Below is a small trained network, with its code and all its weights. Each question gives an input and a class and asks what happens when units are switched off, that is, made to give their printed mean instead of their output.

import numpy as np


def w(rows, s, z=0):
    codes = np.array(rows[::2]) - 128.0
    scale = np.full(codes.shape[1], s)
    scale[-1] = z or s
    return codes * scale


def norm(h):
    return h / np.sqrt((h * h).mean(-1, keepdims=True) + 1e-5)


def f(y):
    return np.maximum(y, 0)


def log_softmax(a):
    a = a - a.max(-1, keepdims=True)
    return a - np.log(np.exp(a).sum(-1, keepdims=True))


def net(x, mask):
    res = np.array(x, float).reshape(1, 2) / 4 @ E
    u = 0
    for l in range(2):
        y = f(norm(res) @ A[l][:, :-1].T + A[l][:, -1])
        res = res + np.where(mask[u : u + 13], y, B[l][:, -1]) @ B[l][:, :-1]
        u += 13
    return log_softmax(norm(res)[-1] @ U[:, :-1].T + U[:, -1])


A, B = {}, {}
E = w([
[73,145,254,114,228,163,134,87,133],'x0',
[147,136,154,31,96,95,125,190,206],'x1',
],0.0052)
A[0] = w([
[204,147,119,68,80,89,70,193,238,134],'L0N0',
[255,97,104,86,76,86,104,188,149,127],'L0N1',
[193,158,201,140,106,150,220,96,111,1],'L0N2',
[120,220,189,144,69,149,141,89,113,11],'L0N3',
[49,59,136,159,138,218,124,78,80,118],'L0N4',
[161,91,50,207,81,92,116,69,85,122],'L0N5',
[121,163,190,72,184,177,178,146,195,151],'L0N6',
[143,154,183,147,168,157,125,72,113,136],'L0N7',
[113,93,69,172,98,107,107,72,86,117],'L0N8',
[144,73,109,216,42,150,117,96,74,126],'L0N9',
[137,115,85,169,86,128,96,113,75,127],'L0N10',
[128,104,123,130,89,100,89,117,161,116],'L0N11',
[106,117,68,147,105,146,115,113,123,123],'L0N12',
],0.0048,0.0085)
B[0] = w([
[181,160,98,186,152,194,165,147,142,254],'L0N0',
[76,89,169,66,123,107,131,86,111,236],'L0N1',
[139,222,137,163,101,141,37,162,87,128],'L0N2',
[33,114,193,133,109,22,1,99,59,128],'L0N3',
[127,192,122,96,134,91,83,179,149,193],'L0N4',
[84,91,174,74,124,120,93,93,140,219],'L0N5',
[126,100,70,172,81,115,63,106,120,219],'L0N6',
[112,146,112,141,98,64,105,114,128,190],'L0N7',
[165,178,159,132,162,137,162,172,180,186],'L0N8',
[169,168,130,127,154,149,123,175,180,205],'L0N9',
[96,71,158,106,113,145,122,100,160,187],'L0N10',
[131,153,133,121,164,129,153,147,104,150],'L0N11',
[104,100,161,114,136,121,110,98,143,166],'L0N12',
],0.007,0.0064)
A[1] = w([
[119,126,41,219,84,120,148,138,5,103],'L1N0',
[149,218,123,129,132,54,166,197,96,139],'L1N1',
[44,80,101,128,100,68,204,122,63,11],'L1N2',
[159,93,49,254,110,165,181,97,13,75],'L1N3',
[89,141,126,162,81,58,79,70,127,98],'L1N4',
[51,163,182,195,215,192,96,61,86,134],'L1N5',
[134,117,147,131,201,157,127,168,187,138],'L1N6',
[161,150,59,199,130,58,130,160,22,143],'L1N7',
[147,93,106,86,77,177,131,161,200,117],'L1N8',
[84,65,102,131,126,222,231,60,46,100],'L1N9',
[168,162,97,215,144,170,117,146,177,134],'L1N10',
[103,39,102,78,72,119,152,113,130,103],'L1N11',
[51,139,213,132,249,197,220,67,67,160],'L1N12',
],0.0073,0.011)
B[1] = w([
[113,195,185,54,93,148,186,233,219,140],'L1N0',
[136,145,138,96,85,159,173,166,188,154],'L1N1',
[220,78,144,99,109,80,60,73,75,128],'L1N2',
[23,29,203,2,81,20,33,129,221,140],'L1N3',
[89,57,163,69,136,85,97,113,129,190],'L1N4',
[181,35,110,187,169,160,123,51,34,216],'L1N5',
[142,126,67,146,86,126,182,144,80,206],'L1N6',
[139,218,127,119,93,156,189,194,202,159],'L1N7',
[127,134,140,171,180,124,119,98,68,254],'L1N8',
[130,112,181,61,63,89,110,187,245,144],'L1N9',
[176,175,108,139,152,177,196,156,98,187],'L1N10',
[56,86,174,180,168,87,32,68,103,170],'L1N11',
[100,201,116,48,51,94,139,230,242,178],'L1N12',
],0.0086,0.0078)
U = w([
[57,15,202,163,210,19,10,33,46,191],'0',
[250,181,90,209,206,215,214,174,53,143],'1',
[64,204,213,17,64,41,142,237,233,226],'2',
[22,177,66,118,20,112,175,32,114,5],'3',
[18,179,61,121,33,110,176,30,122,5],'4',
[32,175,71,132,31,89,187,28,128,5],'5',
[21,172,57,119,32,108,182,27,126,5],'6',
[29,176,63,121,33,105,179,22,130,5],'7',
],0.013,0.011)

Each question gives the input, the list of numbers given to net, and the class t.
The units are the neurons (one row each of A and B). Each row of codes is followed by its name. A weight is (code - 128) times the scale printed after its matrix; where a second scale follows, it is the last column's (A, B and U).
mask holds one flag per neuron, layer by layer. A switched-off neuron (its flag False) gives its mean, the last column of its row in B, instead of its output. The means were averaged over made-up inputs and are rounded, as every weight is.
A unit's drop is (log p(t) with every unit on - log p(t) with that unit switched off) / (log p(t) with every unit on - log p(t) with every unit switched off).
The circuit of an input: a set's keep is (log p(t) with only the set's units on - log p(t) with every unit switched off) / (log p(t) with every unit on - log p(t) with every unit switched off). Starting from the 12 units with the biggest drops (on a tie, the unit counted first), units are removed one at a time, each time the one whose removal leaves the highest keep (on an exact tie, the one counted first), for as long as the keep stays at least 0.8.
units of the circuit, in order: the units of the circuit, biggest drop first
most important unit: the unit with the biggest drop
top k neurons: the k neurons with the biggest drops, biggest first
top k neurons in layer l: the k neurons of layer l with the biggest drops, biggest first
input [-3,-1], class 2: top 2 neurons in layer 0	[L0N6, L0N8]
input [7,7], class 0: top 4 neurons	[L0N6, L0N9, L0N8, L0N0]
input [-8,1], class 0: most important unit	L0N1
input [-8,6], class 0: units of the circuit, in order	[L0N1, L1N11]
input [3,-5], class 1: top 3 neurons	[L0N1, L0N5, L1N5]
input [-7,-7], class 0: top 4 neurons	[L0N5, L0N0, L0N10, L0N12]
input [-1,-2], class 2: top 2 neurons	[L0N5, L0N0]
input [3,-8], class 1: top 2 neurons	[L0N1, L1N5]
input [3,-1], class 2: top 2 neurons	[L0N7, L0N5]
input [0,-4], class 1: top 2 neurons	[L0N1, L0N9]
input [4,5], class 1: top 3 neurons	[L0N1, L0N5, L1N10]
input [5,5], class 0: top 3 neurons	[L0N6, L0N9, L0N8]
input [-2,-3], class 2: top 4 neurons	[L0N8, L1N5, L0N5, L0N6]
input [-3,-6], class 1: units of the circuit, in order	[L0N9]
input [3,4], class 1: top 2 neurons	[L0N1, L0N5]
input [-2,-4], class 1: top 3 neurons in layer 1	[L1N4, L1N6, L1N3]
input [0,-8], class 1: top 2 neurons in layer 0	[L0N1, L0N9]
input [-7,-5], class 0: top 2 neurons in layer 0	[L0N5, L0N0]
input [2,-8], class 1: top 2 neurons in layer 0	[L0N1, L0N9]
input [0,-1], class 2: most important unit	L0N0
input [-3,4], class 1: top 2 neurons in layer 0	[L0N0, L0N5]
